Here is a tiny trained network, its code and every weight. The questions are about switching its units off for an input and a class, where a switched-off unit gives its printed mean instead of its output.

import numpy as np


def w(rows, s, z=0):
    codes = np.array(rows[::2]) - 128.0
    scale = np.full(codes.shape[1], s)
    scale[-1] = z or s
    return codes * scale


def f(y):
    return y / 2 * (1 + np.tanh(0.7978845608 * (y + 0.044715 * y**3)))


def log_softmax(a):
    a = a - a.max(-1, keepdims=True)
    return a - np.log(np.exp(a).sum(-1, keepdims=True))


def net(x, mask):
    res = np.array(x, float).reshape(1, 5) / 4 @ E
    y = f(res @ A[0][:, :-1].T + A[0][:, -1])
    res = res + np.where(mask, y, B[0][:, -1]) @ B[0][:, :-1]
    return log_softmax(res[-1] @ U[:, :-1].T + U[:, -1])


A, B = {}, {}
E = w([
[160,207,111,140,194],'x0',
[67,239,151,143,52],'x1',
[63,164,26,78,146],'x2',
[178,123,113,254,135],'x3',
[32,36,182,107,119],'x4',
],0.0085)
A[0] = w([
[131,123,182,167,124,96],'N1',
[172,40,195,135,156,237],'N2',
[110,121,204,239,71,162],'N3',
[74,51,88,84,73,162],'N4',
[246,110,187,112,144,213],'N5',
[151,183,39,177,107,253],'N6',
[109,173,135,92,119,63],'N7',
[160,207,81,104,120,244],'N8',
[138,89,156,202,106,127],'N9',
[132,33,163,149,112,161],'N10',
[100,93,81,116,99,119],'N11',
[83,138,67,197,139,211],'N12',
[85,183,150,207,51,225],'N13',
],0.011,0.0036)
B[0] = w([
[169,147,177,161,69,162],'N1',
[67,23,67,203,58,254],'N2',
[188,159,252,143,6,244],'N3',
[2,90,86,43,127,232],'N4',
[226,160,32,204,201,239],'N5',
[193,167,119,43,157,245],'N6',
[72,113,82,132,75,164],'N7',
[80,148,133,40,161,243],'N8',
[79,68,176,158,31,192],'N9',
[11,49,88,120,85,225],'N10',
[117,156,154,55,146,160],'N11',
[232,157,121,160,146,186],'N12',
[149,176,185,23,122,254],'N13',
],0.0078,0.0083)
U = w([
[176,170,230,169,54,42],'0',
[181,155,47,139,202,241],'1',
[86,143,160,203,136,23],'2',
[2,79,139,65,70,228],'3',
[145,35,96,226,117,252],'4',
],0.01,0.0038)

Each question gives the input, the list of numbers given to net, and the class t.
The units are the neurons (one row each of A and B). Each row of codes is followed by its name. A weight is (code - 128) times the scale printed after its matrix; where a second scale follows, it is the last column's (A, B and U).
mask holds one flag per neuron, in row order. A switched-off neuron (its flag False) gives its mean, the last column of its row in B, instead of its output. The means were averaged over made-up inputs and are rounded, as every weight is.
A unit's drop is (log p(t) with every unit on - log p(t) with that unit switched off) / (log p(t) with every unit on - log p(t) with every unit switched off).
The circuit of an input: a set's keep is (log p(t) with only the set's units on - log p(t) with every unit switched off) / (log p(t) with every unit on - log p(t) with every unit switched off). Starting from the 12 units with the biggest drops (on a tie, the unit counted first), units are removed one at a time, each time the one whose removal leaves the highest keep (on an exact tie, the one counted first), for as long as the keep stays at least 0.8.
circuit, biggest first: the units of the circuit, biggest drop first
k most important neurons: the k neurons with the biggest drops, biggest first
drop of u: that unit's drop, to one decimal
input [2,5,-1,-2,-6], class 1: circuit, biggest first : N3, N6
input [0,-6,-4,0,4], class 4: circuit, biggest first : N5
input [8,5,-6,0,-6], class 1: 2 most important neurons : N5, N6
input [4,-6,-4,0,8], class 4: circuit, biggest first : N5, N2
input [5,-2,-4,-2,0], class 4: circuit, biggest first : N6, N13
input [-1,6,7,8,7], class 0: circuit, biggest first : N12, N3
input [-3,-1,-2,-6,-4], class 4: circuit, biggest first : N13, N10
input [5,0,-2,4,5], class 0: 2 most important neurons : N3, N4
input [4,-6,6,-1,2], class 1: 4 most important neurons : N10, N9, N2, N3
input [-8,-5,-5,-2,-4], class 4: drop of N5 : 0.2
input [-4,-4,-1,1,-3], class 4: drop of N8 : 0.0
input [4,-2,1,4,0], class 1: drop of N3 : 0.1
input [7,-4,-2,-6,4], class 4: drop of N2 : 0.1
input [5,-4,-3,-5,0], class 1: circuit, biggest first : N5
